Moves between points:
at | * $ ! § % +
Z350 | Z197 Z536 Z474 Z668 Z415 Z345
Z153 | Z920 Z829 Z485 Z453 Z326 Z873
Z689 | Z350 Z700 Z450 Z985 Z536 Z461
Z378 | Z427 Z838 Z764 Z443 Z222 Z995
Z295 | Z509 Z240 Z640 Z873 Z140 Z326
Z509 | Z453 Z140 Z300 Z729 Z485 Z163
Z671 | Z919 Z25 Z415 Z197 Z461 Z985
Z453 | Z592 Z485 Z511 Z761 Z523 Z649
Z725 | Z700 Z920 Z592 Z905 Z975 Z922
Z300 | Z511 Z295 Z873 Z832 Z509 Z920
Z536 | Z415 Z577 Z689 Z474 Z633 Z394
Z423 | Z40 Z379 Z326 Z920 Z579 Z509
Z474 | Z808 Z689 Z985 Z204 Z350 Z919
Z54 | Z240 Z790 Z427 Z724 Z915 Z493
Z197 | Z382 Z415 Z808 Z888 Z768 Z218
Z256 | Z194 Z995 Z240 Z295 Z696 Z379
Z194 | Z153 Z696 Z140 Z509 Z829 Z579
Z163 | Z649 Z423 Z920 Z725 Z40 Z511
Z995 | Z696 Z507 Z915 Z240 Z291 Z117
Z915 | Z256 Z826 Z54 Z636 Z995 Z443
Z640 | Z300 Z636 Z579 Z40 Z295 Z153
Z729 | Z761 Z300 Z832 Z172 Z511 Z725
Z919 | Z635 Z461 Z768 Z382 Z345 Z668
Z326 | Z163 Z914 Z153 Z523 Z423 Z300
Z925 | Z204 Z965 Z345 Z635 Z985 Z197
Z635 | Z66 Z345 Z141 Z780 Z218 Z888
Z633 | Z671 Z172 Z536 Z350 Z25 Z965
Z342 | Z764 Z635 Z780 Z291 Z66 Z790
Z905 | Z450 Z592 Z618 Z394 Z680 Z633
Z140 | Z485 Z256 Z295 Z300 Z194 Z423
Z485 | Z523 Z194 Z509 Z511 Z153 Z40
Z826 | Z995 Z531 Z790 Z54 Z507 Z764
Z461 | Z345 Z869 Z671 Z768 Z394 Z474
Z531 | Z507 Z197 Z888 Z790 Z382 Z66
Z443 | Z379 Z764 Z493 Z829 Z117 Z240
Z668 | Z888 Z474 Z204 Z838 Z808 Z141
Z530 | Z905 Z453 Z761 Z869 Z592 Z577
Z493 | Z914 Z164 Z696 Z194 Z443 Z636
Z975 | Z577 Z163 Z725 Z680 Z649 Z761
Z724 | Z640 Z427 Z379 Z423 Z636 Z194
Z920 | Z975 Z326 Z523 Z592 Z163 Z729
Z40 | Z832 Z579 Z163 Z975 Z873 Z453
Z172 | Z25 Z832 Z577 Z536 Z922 Z905
Z873 | Z729 Z640 Z40 Z649 Z300 Z523
Z204 | Z452 Z985 Z218 Z66 Z668 Z382
Z649 | Z172 Z40 Z975 Z700 Z832 Z530
Z450 | Z474 Z680 Z965 Z925 Z689 Z671
Z164 | Z443 Z342 Z291 Z696 Z764 Z54
Z222 | Z54 Z452 Z378 Z117 Z790 Z291
Z832 | Z922 Z873 Z649 Z577 Z729 Z592
Z218 | Z838 Z925 Z635 Z342 Z204 Z531
Z780 | Z164 Z141 Z507 Z995 Z342 Z222
Z790 | Z915 Z888 Z222 Z427 Z826 Z164
Z240 | Z140 Z915 Z636 Z640 Z256 Z914
Z507 | Z291 Z382 Z826 Z915 Z780 Z378
Z523 | Z725 Z153 Z453 Z530 Z920 Z832
Z141 | Z342 Z919 Z382 Z507 Z635 Z452
Z764 | Z117 Z66 Z164 Z493 Z378 Z915
Z117 | Z724 Z378 Z443 Z914 Z427 Z256
Z452 | Z790 Z668 Z838 Z378 Z888 Z780
Z761 | Z618 Z511 Z922 Z25 Z530 Z700
Z636 | Z295 Z54 Z724 Z579 Z240 Z829
Z511 | Z530 Z509 Z729 Z922 Z453 Z975
Z427 | Z636 Z222 Z117 Z379 Z54 Z696
Z579 | Z873 Z724 Z423 Z163 Z640 Z485
Z768 | Z141 Z671 Z197 Z531 Z919 Z204
Z696 | Z829 Z291 Z256 Z140 Z493 Z724
Z345 | Z218 Z394 Z919 Z141 Z925 Z808
Z700 | Z536 Z975 Z680 Z450 Z577 Z869
Z829 | Z326 Z493 Z194 Z485 Z914 Z640
Z808 | Z531 Z350 Z668 Z452 Z197 Z635
Z25 | Z461 Z922 Z633 Z415 Z869 Z450
Z869 | Z394 Z761 Z25 Z671 Z618 Z689
Z888 | Z826 Z808 Z452 Z222 Z531 Z342
Z965 | Z985 Z905 Z394 Z345 Z450 Z415
Z382 | Z780 Z768 Z531 Z826 Z141 Z838
Z914 | Z423 Z443 Z829 Z153 Z379 Z295
Z415 | Z768 Z633 Z350 Z808 Z671 Z925
Z985 | Z668 Z450 Z925 Z218 Z474 Z768
Z680 | Z689 Z725 Z905 Z965 Z700 Z25
Z838 | Z222 Z204 Z66 Z764 Z452 Z507
Z922 | Z869 Z729 Z172 Z633 Z761 Z680
Z379 | Z579 Z117 Z914 Z326 Z724 Z140
Z618 | Z965 Z530 Z869 Z461 Z905 Z536
Z592 | Z680 Z523 Z530 Z618 Z725 Z172
Z291 | Z493 Z780 Z995 Z256 Z164 Z427
Z394 | Z925 Z618 Z461 Z919 Z965 Z350
Z577 | Z633 Z649 Z700 Z689 Z172 Z618
Z66 | Z378 Z218 Z342 Z164 Z838 Z826

The rows follow the links: the fewer symbols apart two points are, the more alike their rows tend to be.

Here are some points, each with a row of numbers. One shown again gets a slightly different row.
Z905	[-317, -733, -630, 126, 129, -413, -32, 307, -23, 966, 562, -379, 164, 35, -130, 213, -770, -832, -154, 228, 475, 20, 481, -462, -78, -266, 254, 35, -4, -62, -97, 348, 515, 210, -556, -2, -27, 216, 311, -285, -61, -78, -195, -303, -400, 6, -315]
Z808	[-32, -321, -309, -316, 779, -281, 410, 92, 689, -398, -43, 906, -404, -534, 331, 205, 237, 429, 395, -159, 1, -377, -408, 131, 441, 257, -282, -858, 36, 270, 246, -239, 200, -80, -125, 193, -76, -259, -22, -81, -122, 116, 540, 539, 31, -346, 232]
Z379	[276, 871, 382, 7, -754, 543, 24, -297, -639, -417, -447, -435, 86, 650, 116, -510, 408, 175, -194, 96, -185, 356, -246, 336, -339, -44, 199, 599, 81, 46, -90, -212, -606, 134, 683, -180, -13, 40, 20, 152, 255, -38, -384, -123, 246, 335, 117]
Z768	[-197, -635, -226, -155, 844, -388, 246, 145, 697, -103, 72, 639, -312, -752, -44, 445, -37, 307, 309, -147, 55, -420, -184, -121, 437, 221, -367, -942, -58, 162, 144, -150, 462, -295, -447, 103, 19, -351, -90, -79, -212, 117, 655, 321, -123, -312, 47]
Z914	[157, 813, 422, 146, -828, 467, 58, -334, -789, -221, -433, -666, 234, 645, -62, -458, 252, -17, -319, 151, -116, 377, -119, 307, -362, -35, 250, 675, 104, -5, -152, -176, -501, 96, 566, -206, -16, 89, 46, 174, 344, -76, -447, -286, 89, 412, 11]
Z922	[179, -358, -726, -278, -22, -243, -271, 511, 74, 226, 583, -41, 80, 487, 715, -99, -539, -626, 139, 267, 166, 150, 284, -160, -205, -404, 359, 519, 42, -64, 190, 624, 67, 609, -24, 129, -85, 797, 478, -230, -102, -105, -730, 396, 89, 3, 184]
Z696	[222, 632, 988, -49, -207, 430, -471, -291, -61, -667, -394, 355, -6, -168, -272, 52, 754, 739, 46, -379, -662, 25, -122, 297, -45, 226, -304, 265, -128, -322, -128, -128, -525, -186, 274, 48, 148, -296, -579, 351, -182, 95, 271, -51, 324, -71, 245]
Z829	[86, 730, 386, 241, -794, 455, -8, -354, -771, -9, -345, -809, 276, 591, -257, -377, 145, -112, -373, 197, -97, 386, 12, 199, -363, -86, 281, 678, 69, 6, -181, -148, -439, -47, 499, -256, 56, 23, 15, 123, 390, -108, -410, -443, 51, 408, -149]
Z888	[-410, 55, -225, 196, 242, 7, 1094, -408, -121, 72, -555, -350, -146, -41, -207, -165, 17, 122, -122, 106, 451, -190, -514, 90, 130, 207, 34, -938, 146, 653, -27, -819, 239, -433, 85, -163, -5, -599, 202, -184, 460, -9, 477, -199, -340, 55, -358]
Z25	[-117, -939, -345, -8, 518, -541, -457, 449, 581, 582, 581, 313, 20, -413, -154, 555, -548, -377, 113, -31, 139, -214, 516, -403, 177, -120, -97, -130, -175, -293, -18, 443, 538, 37, -759, 179, 6, 150, -10, -217, -338, 2, 147, 72, -173, -306, -63]
Z427	[-73, 542, 868, 388, -426, 353, 46, -511, -453, -182, -612, -371, 101, -151, -827, -60, 391, 359, -342, -161, -196, 18, -181, 139, 37, 329, -308, -22, -7, -41, -327, -523, -258, -555, 76, -238, 100, -695, -517, 201, 135, 52, 473, -584, -13, 169, -259]
Z342	[-174, 4, 390, 96, 440, 30, 304, -274, 317, -305, -508, 373, -183, -585, -463, 173, 424, 716, 35, -267, -94, -264, -369, 143, 389, 451, -481, -777, -33, 178, -85, -621, 71, -569, -143, -3, 51, -805, -395, 149, -99, 125, 795, -82, -3, -197, -130]
Z633	[-139, -881, -315, -23, 624, -522, -409, 475, 715, 407, 625, 492, -107, -574, 8, 555, -488, -254, 249, -92, 24, -220, 431, -354, 227, -155, -116, -203, -185, -281, 125, 486, 519, 114, -688, 271, 12, 171, -72, -185, -417, 62, 200, 199, -115, -368, 38]
Z172	[59, -386, -827, -130, -100, -196, -24, 364, -57, 434, 597, -175, 141, 499, 595, -77, -628, -817, 39, 310, 240, 116, 278, -263, -213, -362, 466, 362, 27, -32, 166, 549, 191, 559, 0, 24, -80, 723, 607, -278, 32, -132, -706, 252, -59, 96, 80]
Z985	[-434, -641, -687, 192, 508, -418, 779, 36, 147, 578, 31, -187, -118, -289, -124, 117, -525, -329, -11, 171, 601, -292, -89, -270, 234, 29, 68, -850, 66, 381, 43, -253, 628, -222, -459, -85, -52, -254, 428, -341, 147, -14, 399, -107, -434, -169, -341]
Z636	[385, 924, 650, -157, -536, 563, -231, -287, -357, -689, -381, 57, -41, 355, 189, -351, 690, 533, 13, -111, -456, 186, -235, 412, -244, 37, -18, 505, 51, -95, -35, -100, -705, 143, 678, -38, 40, 87, -267, 319, 78, 4, -282, 153, 400, 203, 322]
Z345	[-434, -696, -362, 151, 756, -459, 407, 114, 503, 382, 97, 243, -180, -632, -320, 360, -295, -45, 100, -14, 343, -404, -8, -192, 413, 184, -188, -993, -25, 194, 53, -204, 571, -400, -637, -17, -12, -441, 69, -196, -76, 40, 622, -30, -355, -266, -264]
Z222	[126, 650, 250, -256, 14, 327, 512, -334, 46, -834, -594, 397, -259, 12, 363, -335, 623, 766, 165, -151, -191, -39, -760, 449, 145, 321, -176, -438, 122, 380, 142, -575, -325, -161, 595, -70, -39, -323, -87, 155, 224, 54, 270, 366, 246, 35, 232]
Z197	[-104, -461, -248, -236, 798, -345, 241, 64, 805, -231, -5, 771, -304, -598, 178, 281, 71, 437, 374, -184, -10, -421, -249, -16, 404, 202, -387, -915, -35, 197, 219, -176, 308, -140, -268, 175, -51, -295, -103, -64, -197, 69, 605, 445, -8, -369, 151]
Z975	[246, -482, 136, -57, 25, -258, -1013, 471, 326, 233, 657, 403, 137, -236, 3, 447, -223, -278, 174, -160, -353, 4, 693, -298, -58, -210, -156, 663, -320, -658, -25, 806, 64, 309, -445, 277, 74, 454, -270, 78, -529, 143, -156, 150, 142, -160, 185]
Z671	[-193, -441, -1131, -241, 426, -321, 751, 233, 185, 245, 257, -21, -160, 188, 649, -159, -477, -364, 153, 388, 606, -86, -308, -110, 105, -192, 341, -615, 194, 535, 287, -41, 398, 243, -3, -32, -156, 183, 715, -377, 247, -87, -185, 348, -255, -59, -24]

Each walk starts at a row. The symbols on each line, taken left to right, move it on to the next point.
Answer with the point's row; about right is enough.
---
[61, 297, 469, -100, 343, 124, 202, -265, 333, -666, -449, 658, -354, -472, -61, 56, 638, 842, 206, -321, -281, -251, -510, 309, 332, 389, -468, -629, 9, 157, 35, -458, -116, -361, 102, 73, 16, -566, -405, 202, -19, 144, 662, 225, 177, -195, 183]
$ $ * * §	[-83, 717, 179, 189, -402, 440, 790, -568, -551, -342, -732, -485, -13, 359, -113, -575, 329, 306, -231, 125, 157, 179, -635, 324, -85, 187, 138, -218, 184, 460, -4, -723, -282, -255, 542, -265, -32, -491, 140, 62, 493, -68, 40, -245, -3, 283, -140]
! $ %	[-97, 150, 468, -35, 423, 42, 232, -296, 330, -500, -500, 579, -280, -531, -317, 154, 498, 819, 149, -246, -247, -279, -439, 187, 360, 463, -425, -707, 1, 114, -14, -585, -12, -442, -12, 35, -9, -674, -382, 179, -71, 133, 757, 118, 56, -238, 98]
---
[-23, 778, 38, -16, -300, 409, 761, -519, -417, -476, -649, -315, -77, 371, 129, -535, 446, 393, -105, 115, 150, 123, -671, 460, -97, 181, 116, -260, 223, 525, 30, -672, -259, -209, 640, -248, -47, -364, 169, 75, 511, -76, -2, -106, 37, 259, 36]
! § $	[-183, 668, 303, 233, -448, 378, 706, -546, -642, -159, -702, -628, 93, 234, -309, -439, 311, 238, -334, 170, 174, 139, -499, 293, -91, 283, 56, -181, 101, 409, -101, -711, -268, -450, 435, -230, 42, -528, 30, 96, 459, -46, 138, -429, -105, 321, -307]
+ + + % ! $	[-4, 449, 1023, 285, -275, 328, -190, -396, -324, -261, -596, -83, 68, -290, -814, 97, 509, 547, -235, -253, -279, 5, -28, 185, 70, 298, -319, 70, -98, -149, -281, -442, -298, -558, 13, -146, 116, -625, -576, 325, -17, 87, 496, -495, 33, 31, -194]
---
[-270, -443, -1028, -106, 399, -284, 866, 117, 114, 303, 147, -220, -107, 150, 472, -224, -519, -426, 121, 353, 636, -104, -269, -124, 74, -99, 307, -681, 241, 536, 244, -186, 457, 76, -136, -106, -88, 92, 695, -396, 297, -76, -139, 170, -277, -44, -172]
§ $ $ +	[76, -459, -1006, -398, 575, -372, 372, 364, 548, -71, 394, 485, -253, 72, 888, 3, -308, -130, 382, 158, 296, -147, -192, -67, 134, -90, 207, -489, 120, 294, 368, 214, 381, 385, -88, 123, -120, 418, 557, -301, -45, -8, -243, 678, -63, -157, 230]
$ ! % *	[68, -531, -876, -466, 635, -431, 146, 462, 681, -11, 486, 677, -256, -76, 830, 115, -267, -80, 432, 37, 174, -201, -47, -129, 169, -127, 4, -441, 36, 153, 376, 280, 320, 434, -142, 249, -101, 394, 405, -208, -219, -19, -136, 679, 16, -306, 271]
---
[-306, 130, -417, 104, 178, 21, 1127, -416, -199, -19, -533, -329, -221, 0, -55, -302, -18, 128, -88, 228, 456, -156, -617, 152, 171, 233, 72, -852, 228, 691, 88, -815, 176, -362, 221, -268, -33, -549, 393, -174, 482, -65, 332, -118, -284, 113, -296]
+ § * $	[-4, 769, 138, -121, -277, 430, 744, -488, -342, -604, -697, -174, -117, 356, 167, -491, 530, 534, 36, 96, 52, 84, -762, 459, -16, 266, 99, -291, 208, 482, 99, -616, -332, -145, 693, -186, 4, -321, 135, 80, 460, -58, 68, 102, 73, 171, 62]
* * % %	[400, 837, 761, -151, -456, 498, -349, -229, -127, -857, -362, 249, -22, 142, 99, -147, 766, 635, 29, -272, -535, 126, -274, 456, -149, 160, -109, 479, -24, -171, -18, -73, -589, 52, 549, -3, 90, 21, -432, 335, -37, 76, -50, 150, 426, 86, 369]
---
[-246, -894, -333, 151, 436, -561, -325, 434, 340, 720, 562, 89, 50, -359, -245, 405, -655, -594, 82, 43, 203, -148, 600, -475, 124, -191, -7, -35, -136, -197, -70, 513, 594, 56, -762, 106, 19, 206, 32, -238, -297, 19, 107, -115, -297, -206, -227]
* ! § % +	[-23, -175, -444, -384, 683, -171, 545, 73, 660, -480, -88, 786, -445, -357, 567, 27, 273, 533, 333, -109, 52, -287, -556, 203, 435, 206, -187, -853, 133, 343, 300, -287, 181, -10, -6, 110, -83, -224, 135, -70, -30, -4, 395, 628, 40, -233, 280]
* ! % $ + *	[-311, -7, 329, 174, 363, -76, 516, -351, 160, -136, -491, 150, -141, -580, -520, 151, 299, 517, -52, -146, 58, -275, -431, 119, 337, 394, -321, -847, -55, 279, -78, -630, 160, -622, -172, -60, 83, -801, -259, 4, 49, 85, 825, -199, -127, -93, -238]
---
[-447, -736, -493, 198, 644, -493, 618, 78, 359, 529, 84, -27, -119, -451, -147, 206, -460, -262, 63, 158, 470, -356, -42, -288, 339, 133, -113, -869, 8, 356, 51, -256, 662, -342, -592, -51, -34, -392, 204, -250, 76, -13, 445, -110, -390, -171, -330]
* $ ! $ ! $	[-286, -814, -488, 203, 300, -520, -150, 361, 204, 853, 582, -210, 125, -203, -209, 270, -800, -766, -41, 104, 330, -119, 586, -521, 54, -226, 140, -64, -143, -149, -59, 478, 582, 85, -708, -25, 34, 201, 200, -274, -172, -7, -26, -246, -276, -175, -285]
$ § + *	[-358, -504, -957, 36, 387, -329, 890, 105, 54, 538, 84, -299, -130, 86, 211, -135, -573, -473, 71, 322, 693, -126, -168, -179, 138, -33, 278, -720, 181, 541, 124, -259, 552, -55, -225, -125, -177, -79, 667, -371, 351, -163, -20, 54, -424, -31, -257]
---
[134, 545, 259, -220, 178, 283, 442, -350, 163, -849, -556, 537, -324, -111, 276, -142, 721, 895, 206, -194, -299, -94, -652, 413, 232, 324, -311, -475, 68, 290, 118, -492, -304, -186, 431, 54, 22, -421, -189, 188, 129, 60, 389, 348, 270, -53, 263]
+ ! §	[322, 697, 870, -190, -320, 471, -439, -288, -66, -807, -418, 359, -17, -53, -85, -85, 743, 766, 46, -340, -634, 71, -154, 354, -12, 190, -292, 407, -95, -249, -52, -133, -613, -59, 434, 51, 133, -120, -543, 428, -134, 155, 121, 102, 442, 26, 280]
* % $	[184, 534, 1084, 84, -226, 370, -459, -293, -65, -626, -484, 283, -53, -280, -494, 144, 690, 699, -78, -391, -506, 48, -158, 257, 42, 290, -393, 190, -115, -293, -195, -189, -432, -326, 147, 74, 69, -383, -710, 381, -170, 154, 398, -132, 287, -73, 215]
---
[91, 721, 203, -203, -80, 373, 613, -385, -174, -700, -633, 168, -217, 209, 332, -422, 625, 680, 75, -17, -92, -16, -756, 476, 82, 285, -63, -379, 148, 501, 156, -610, -378, -177, 648, -116, -109, -401, 18, 120, 364, 1, 133, 226, 161, 109, 200]
+ + *	[302, 923, 518, -96, -698, 619, -95, -318, -519, -647, -443, -176, 127, 614, 177, -430, 527, 389, -147, -38, -333, 334, -261, 427, -298, 27, 135, 647, 69, -53, -29, -136, -686, 54, 705, -107, -20, 124, -59, 254, 201, -54, -356, -4, 321, 293, 245]
+ $ * !	[40, 647, 496, 347, -827, 481, -132, -279, -850, 137, -324, -830, 262, 489, -404, -352, 79, -222, -467, 106, -1, 323, 84, 58, -384, -33, 190, 711, -7, -87, -231, -122, -335, -35, 290, -274, 75, -23, -77, 131, 334, -83, -290, -608, -83, 356, -243]
